[[139 129 129 119 136 133 129 126 138 123 124 134 110 127 124 136]
 [140 120 121 138 140 140 140 139 141 132 136 138 135 141 136 139]
 [124 142 140 103 116 115 110 107 119 116 105 119 103 108 108 120]
 [141 132 134 113 133 132 123 119 135 120 115 132 105 121 116 134]
 [136 129 128 125 137 132 127 130 135 127 130 136 115 128 130 136]]
|
[[136 124 127 110 134 124 123 138 126 129 133 136 119 129 129 139]
 [139 136 141 135 138 136 132 141 139 140 140 140 138 121 120 140]
 [120 108 108 103 119 105 116 119 107 110 115 116 103 140 142 124]
 [134 116 121 105 132 115 120 135 119 123 132 133 113 134 132 141]
 [136 130 128 115 136 130 127 135 130 127 132 137 125 128 129 136]]

[[124 116 124 130 140 153]
 [144 146 151 114 152 120]
 [129 111 117 152 107 151]
 [144 100 156 114 104 130]
 [138  99 150 146 120 118]
 [120 141 122 141 102 143]
 [105 125 127 110 119 157]
 [139 104 144 119 108 107]
 [134 132 108 131 101 135]]
|
[[153 140 130 124 116 124]
 [120 152 114 151 146 144]
 [151 107 152 117 111 129]
 [130 104 114 156 100 144]
 [118 120 146 150  99 138]
 [143 102 141 122 141 120]
 [157 119 110 127 125 105]
 [107 108 119 144 104 139]
 [135 101 131 108 132 134]]

[[113 116 126 139 122 140]
 [120 122 124 134 127 140]
 [116 132 118 129 108 152]
 [118 132 113 138 118 142]
 [121 124 122 132 128 141]
 [125 130 118 129 134 138]
 [126 129 125 128 129 131]]
|
[[140 122 139 126 116 113]
 [140 127 134 124 122 120]
 [152 108 129 118 132 116]
 [142 118 138 113 132 118]
 [141 128 132 122 124 121]
 [138 134 129 118 130 125]
 [131 129 128 125 129 126]]

[[133 122 152 128]
 [135 127 147 136]
 [134 116 155 123]
 [134 112 156 120]
 [132 122 152 126]
 [132 129 148 132]]
|
[[128 152 122 133]
 [136 147 127 135]
 [123 155 116 134]
 [120 156 112 134]
 [126 152 122 132]
 [132 148 129 132]]

[[ 99 155]
 [107 150]]
|
[[155  99]
 [150 107]]

[[137 108 118 150 119]
 [119 115 131  99 133]
 [143 149 146 121 114]
 [135 108 121 154 116]
 [111 153 111 118 129]]
|
[[119 150 118 108 137]
 [133  99 131 115 119]
 [114 121 146 149 143]
 [116 154 121 108 135]
 [129 118 111 153 111]]

[[131 139 111 124 138 134 128 125 139 125]
 [122 129 119 118 129 126 119 135 130 134]
 [117 112 146 125 112 114 120 139 111 140]
 [127 137 113 122 130 127 127 126 134 128]
 [118 131 118 117 116 113 122 132 122 136]
 [116 107 152 126 105 109 122 138 105 141]
 [112 117 133 118 105 105 119 138 110 141]
 [119 127 122 117 120 118 119 136 123 138]
 [128 121 141 134 120 123 132 126 120 127]]
|
[[125 139 125 128 134 138 124 111 139 131]
 [134 130 135 119 126 129 118 119 129 122]
 [140 111 139 120 114 112 125 146 112 117]
 [128 134 126 127 127 130 122 113 137 127]
 [136 122 132 122 113 116 117 118 131 118]
 [141 105 138 122 109 105 126 152 107 116]
 [141 110 138 119 105 105 118 133 117 112]
 [138 123 136 119 118 120 117 122 127 119]
 [127 120 126 132 123 120 134 141 121 128]]
---
[[127 107 140 152 124]
 [111 126 149 130 135]
 [115 105 143 132 109]
 [112 120 124 126 126]]
|
[127 126 143 126]

[[150 109]
 [140 127]
 [108 105]]
|
[150 127]

[[134 117 106 144]
 [128 131 116 155]
 [140 117 103 132]]
|
[134 131 103]

[[129 103 110]
 [126 111 119]
 [127 107 112]
 [131 101 106]]
|
[129 111 112]

[[134 119]
 [113 155]
 [102 114]
 [154 106]]
|
[134 155]

[[149 127 130]
 [151 131 129]
 [152 133 129]
 [150 129 130]]
|
[149 131 129]

[[138 110 114]
 [129 130 118]
 [148 106 124]
 [132 124 116]
 [128 133 131]]
|
[138 130 124]

[[137 117 132]
 [114 140 129]
 [124 145 113]
 [117 121 150]
 [111 140 135]]
|
[137 140 113]

[[150 113 105]
 [102 142 149]
 [150 129 109]
 [102 139 148]]
|
[150 142 109]
---
[[128 136 142 142 144]
 [105 117 131 150  98]
 [111 127 136 140 118]]
|
[144 150 136]

[[116 117 131 124 143]
 [145 116 147 148 130]
 [141 119 144 143 131]
 [150 147 126 140  99]
 [115 137 116 112 121]]
|
[143 148 144 147 115]

[[144 108 134]
 [115 153 114]
 [147 106 133]]
|
[134 153 147]

[[137 132 121 112]
 [131 132 137 154]
 [147 109 144 139]]
|
[112 137 109]

[[156 111 132 127]
 [129 135 142 124]]
|
[127 142]

[[130 151 130]
 [125 139 118]]
|
[130 139]
---
[[126 139 113 134 132 134 134 148 107 123 112]
 [127 134 121 127 127 129 131 132 124 126 118]
 [131 117 140 127 121 121 124 115 136 131 144]
 [129 122 136 123 133 130 123 125 136 130 129]]
|
[[126 139 113 134 132 134 134 148 107 123 112]
 [127 134 121 127 127 129 131 132 124 126 118]
 [129 122 136 123 133 130 123 125 136 130 129]
 [131 117 140 127 121 121 124 115 136 131 144]]

[[128 116 130 147 131 147 146 127 145 126 127 121 134 150]
 [124 138 129 108 126 109 107 128 111 130 129 135 122 100]
 [127 141 127 111 124 107 113 130 108 128 133 133 122 103]
 [127 142 131 110 122 110 111 131 105 129 130 141 119 103]]
|
[[127 141 127 111 124 107 113 130 108 128 133 133 122 103]
 [124 138 129 108 126 109 107 128 111 130 129 135 122 100]
 [128 116 130 147 131 147 146 127 145 126 127 121 134 150]
 [127 142 131 110 122 110 111 131 105 129 130 141 119 103]]

[[130 143 104 133 130 143 119 126 128 126 136]
 [134 111 141 124 131 102 120 126 122 126 132]
 [124 147 142 125 118 157 134 134 147 154 126]
 [128 124 137 128 117 110 120 150 120 114 150]]
|
[[130 143 104 133 130 143 119 126 128 126 136]
 [128 124 137 128 117 110 120 150 120 114 150]
 [134 111 141 124 131 102 120 126 122 126 132]
 [124 147 142 125 118 157 134 134 147 154 126]]

[[129 128 130 125 129 128 130 129]
 [127 128 123 133 126 125 125 124]
 [121 119 146 106 146 151 148 141]
 [126 128 119 137 126 124 124 123]
 [127 124 144 111 138 143 142 136]
 [123 120 148 105 144 151 149 141]]
|
[[126 128 119 137 126 124 124 123]
 [127 128 123 133 126 125 125 124]
 [129 128 130 125 129 128 130 129]
 [127 124 144 111 138 143 142 136]
 [121 119 146 106 146 151 148 141]
 [123 120 148 105 144 151 149 141]]

[[133 142 142 133 147 115]
 [128 126 127 129 127 128]
 [137 147 148 137 154 109]
 [127 132 135 131 138 124]]
|
[[128 126 127 129 127 128]
 [127 132 135 131 138 124]
 [133 142 142 133 147 115]
 [137 147 148 137 154 109]]

[[152 140 119 130 138 145 107 120]
 [145 116 117 118 105 148 149 113]
 [108 142 139 112 136 125 103 128]
 [144 128 110 137 131 150 118 110]
 [104 153 135 134 109 119 123 138]
 [141 130 105 141 136 140 125 104]
 [152 101 153 118 144 128 133 121]]
|
[[141 130 105 141 136 140 125 104]
 [144 128 110 137 131 150 118 110]
 [145 116 117 118 105 148 149 113]
 [152 140 119 130 138 145 107 120]
 [104 153 135 134 109 119 123 138]
 [108 142 139 112 136 125 103 128]
 [152 101 153 118 144 128 133 121]]

[[101 125 148 128 127]
 [125 129 124 128 131]
 [111 126 128 135 128]
 [105 120 132 136 130]
 [115 123 153 124 124]
 [118 124 126 119 128]
 [136 122 106 127 128]
 [125 133 102 129 130]
 [112 131 134 134 130]
 [109 127 118 118 125]
 [109 126 117 130 132]]
|
[[125 133 102 129 130]
 [136 122 106 127 128]
 [109 126 117 130 132]
 [109 127 118 118 125]
 [125 129 124 128 131]
 [118 124 126 119 128]
 [111 126 128 135 128]
 [105 120 132 136 130]
 [112 131 134 134 130]
 [101 125 148 128 127]
 [115 123 153 124 124]]

[[152 126 135 117 124 120 128 113]
 [142 133 123 110 117 121 116 116]
 [108 140 119 128 118 122 136 131]
 [130 135 116 110 117 123 115 121]
 [133 140 120 111 114 118 119 118]
 [144 132 129 113 115 117 126 112]
 [144 128 142 127 126 119 141 115]]
|
[[130 135 116 110 117 123 115 121]
 [108 140 119 128 118 122 136 131]
 [133 140 120 111 114 118 119 118]
 [142 133 123 110 117 121 116 116]
 [144 132 129 113 115 117 126 112]
 [152 126 135 117 124 120 128 113]
 [144 128 142 127 126 119 141 115]]

[[128 136 117 134 142 143 134 147 114 114 110]
 [128 126 130 127 125 126 127 125 129 129 130]
 [128 141 112 136 147 148 137 154 109 109 103]
 [132 131 123 127 132 134 131 138 124 122 118]
 [132 130 124 128 133 136 130 139 123 121 118]
 [128 124 132 127 127 126 125 125 130 130 132]]
|
[[128 141 112 136 147 148 137 154 109 109 103]
 [128 136 117 134 142 143 134 147 114 114 110]
 [132 131 123 127 132 134 131 138 124 122 118]
 [132 130 124 128 133 136 130 139 123 121 118]
 [128 126 130 127 125 126 127 125 129 129 130]
 [128 124 132 127 127 126 125 125 130 130 132]]
